Below is a small trained network, with its code and all its weights. Each question gives an input and a class and asks what happens when units are switched off, that is, made to give their printed mean instead of their output.

import numpy as np


def w(rows, s, z=0):
    codes = np.array(rows[::2]) - 128.0
    scale = np.full(codes.shape[1], s)
    scale[-1] = z or s
    return codes * scale


def f(y):
    return y / 2 * (1 + np.tanh(0.7978845608 * (y + 0.044715 * y**3)))


def log_softmax(a):
    a = a - a.max(-1, keepdims=True)
    return a - np.log(np.exp(a).sum(-1, keepdims=True))


def net(x, mask):
    res = np.array(x, float).reshape(1, 8) / 4 @ E
    y = f(res @ A[0][:, :-1].T + A[0][:, -1])
    res = res + np.where(mask, y, B[0][:, -1]) @ B[0][:, :-1]
    return log_softmax(res[-1] @ U[:, :-1].T + U[:, -1])


A, B = {}, {}
E = w([
[68,193,40,112,168,51],'x0',
[117,135,144,133,141,138],'x1',
[110,124,138,147,133,125],'x2',
[65,140,59,201,67,255],'x3',
[145,129,116,105,122,129],'x4',
[238,95,25,175,184,150],'x5',
[135,126,119,134,117,115],'x6',
[175,183,136,113,118,132],'x7',
],0.0083)
A[0] = w([
[189,2,190,107,120,211,208],'neuron 0',
[208,54,114,164,191,140,88],'neuron 1',
[181,150,109,210,227,135,79],'neuron 2',
[209,238,164,98,71,174,198],'neuron 3',
[57,198,178,53,37,113,42],'neuron 4',
[93,75,114,141,51,222,136],'neuron 5',
[47,147,201,67,72,125,159],'neuron 6',
[112,187,99,178,40,191,43],'neuron 7',
[172,215,146,103,144,139,196],'neuron 8',
[57,98,104,114,167,104,181],'neuron 9',
[23,106,155,145,85,47,90],'neuron 10',
[159,57,148,102,136,15,23],'neuron 11',
[108,166,70,110,159,88,40],'neuron 12',
[180,89,44,186,174,61,128],'neuron 13',
[171,75,175,95,129,90,60],'neuron 14',
[141,126,72,129,130,176,1],'neuron 15',
[72,173,35,86,145,85,129],'neuron 16',
[84,74,175,53,88,147,244],'neuron 17',
[212,123,245,61,249,71,40],'neuron 18',
[126,104,94,137,231,164,162],'neuron 19',
],0.0082,0.0035)
B[0] = w([
[130,246,157,194,125,94,236],'neuron 0',
[160,148,125,159,58,157,187],'neuron 1',
[171,87,69,111,61,149,169],'neuron 2',
[153,119,179,172,212,50,181],'neuron 3',
[193,89,66,105,48,165,194],'neuron 4',
[78,136,114,121,226,125,195],'neuron 5',
[171,143,5,152,70,92,212],'neuron 6',
[20,60,122,74,171,171,178],'neuron 7',
[131,50,171,126,144,111,163],'neuron 8',
[155,170,159,209,120,111,161],'neuron 9',
[158,116,114,130,111,137,180],'neuron 10',
[60,98,119,75,138,229,195],'neuron 11',
[118,230,204,155,118,184,154],'neuron 12',
[149,108,152,157,60,138,202],'neuron 13',
[61,164,107,135,163,193,173],'neuron 14',
[104,99,130,73,80,151,136],'neuron 15',
[128,182,215,255,167,160,191],'neuron 16',
[214,192,82,158,129,77,200],'neuron 17',
[34,113,79,115,155,185,254],'neuron 18',
[165,116,93,146,84,85,162],'neuron 19',
],0.0073,0.0093)
U = w([
[112,178,181,166,130,181,170],'0',
[156,81,83,95,27,184,72],'1',
[10,57,109,47,156,253,1],'2',
[123,78,127,163,164,115,240],'3',
[99,102,147,117,98,157,200],'4',
],0.0078,0.0037)

Each question gives the input, the list of numbers given to net, and the class t.
The units are the neurons (one row each of A and B). Each row of codes is followed by its name. A weight is (code - 128) times the scale printed after its matrix; where a second scale follows, it is the last column's (A, B and U).
mask holds one flag per neuron, in row order. A switched-off neuron (its flag False) gives its mean, the last column of its row in B, instead of its output. The means were averaged over made-up inputs and are rounded, as every weight is.
A unit's drop is (log p(t) with every unit on - log p(t) with that unit switched off) / (log p(t) with every unit on - log p(t) with every unit switched off).
The circuit of an input: a set's keep is (log p(t) with only the set's units on - log p(t) with every unit switched off) / (log p(t) with every unit on - log p(t) with every unit switched off). Starting from the 12 units with the biggest drops (on a tie, the unit counted first), units are removed one at a time, each time the one whose removal leaves the highest keep (on an exact tie, the one counted first), for as long as the keep stays at least 0.8.
units of the circuit, in order: the units of the circuit, biggest drop first
most important unit: the unit with the biggest drop
top k neurons: the k neurons with the biggest drops, biggest first
drop when u is switched off: that unit's drop, to one decimal
input [-4,8,4,-3,-6,6,-6,-3], class 1: most important unit : neuron 2
input [2,2,7,-8,-3,-3,6,-4], class 2: units of the circuit, in order : [neuron 11; neuron 18]
input [-2,0,-2,-5,5,5,-8,-5], class 1: top 2 neurons : [neuron 1; neuron 5]
input [7,-8,3,2,-6,2,8,-5], class 0: units of the circuit, in order : [neuron 16; neuron 12]
input [2,-1,3,7,4,-7,-3,-1], class 1: top 4 neurons : [neuron 6; neuron 4; neuron 18; neuron 17]
input [6,5,2,7,-3,-7,8,-7], class 1: top 4 neurons : [neuron 4; neuron 6; neuron 10; neuron 0]
input [-1,1,4,0,-1,-6,0,1], class 1: units of the circuit, in order : [neuron 4; neuron 6]
input [-6,3,-8,-8,5,4,-1,4], class 2: top 2 neurons : [neuron 18; neuron 11]
input [6,-4,-4,-3,-6,-7,4,7], class 1: top 3 neurons : [neuron 4; neuron 6; neuron 0]
input [4,8,-7,-7,2,-6,-3,4], class 2: top 3 neurons : [neuron 18; neuron 11; neuron 0]
input [4,-7,7,-8,7,-3,6,7], class 2: units of the circuit, in order : [neuron 18; neuron 11]
input [-2,4,8,5,-2,-5,8,7], class 3: top 2 neurons : [neuron 3; neuron 18]
input [0,7,0,8,-1,-5,-2,8], class 2: top 3 neurons : [neuron 7; neuron 5; neuron 0]
input [-4,-5,3,7,7,-1,-1,7], class 2: units of the circuit, in order : [neuron 7]
input [7,-8,4,-8,7,-3,-2,1], class 2: top 3 neurons : [neuron 11; neuron 18; neuron 0]
input [4,5,8,7,0,-7,-8,6], class 1: top 3 neurons : [neuron 4; neuron 6; neuron 18]
input [-5,5,-5,6,-3,5,2,6], class 2: top 3 neurons : [neuron 7; neuron 17; neuron 5]
input [6,-8,0,-8,2,-7,7,8], class 2: top 3 neurons : [neuron 18; neuron 11; neuron 0]
input [2,-3,-6,5,0,3,-3,8], class 3: drop when neuron 14 is switched off : 0.2
input [-8,-8,-6,0,8,4,4,7], class 0: drop when neuron 0 is switched off : 0.5
input [6,6,-1,3,-5,-7,0,-4], class 1: drop when neuron 6 is switched off : 0.4
input [8,-7,-1,0,3,6,-6,-1], class 0: drop when neuron 5 is switched off : 0.0
input [8,6,-2,-8,-8,5,4,1], class 0: units of the circuit, in order : [neuron 12]
input [8,7,7,-3,-3,8,-6,-4], class 0: top 2 neurons : [neuron 16; neuron 12]
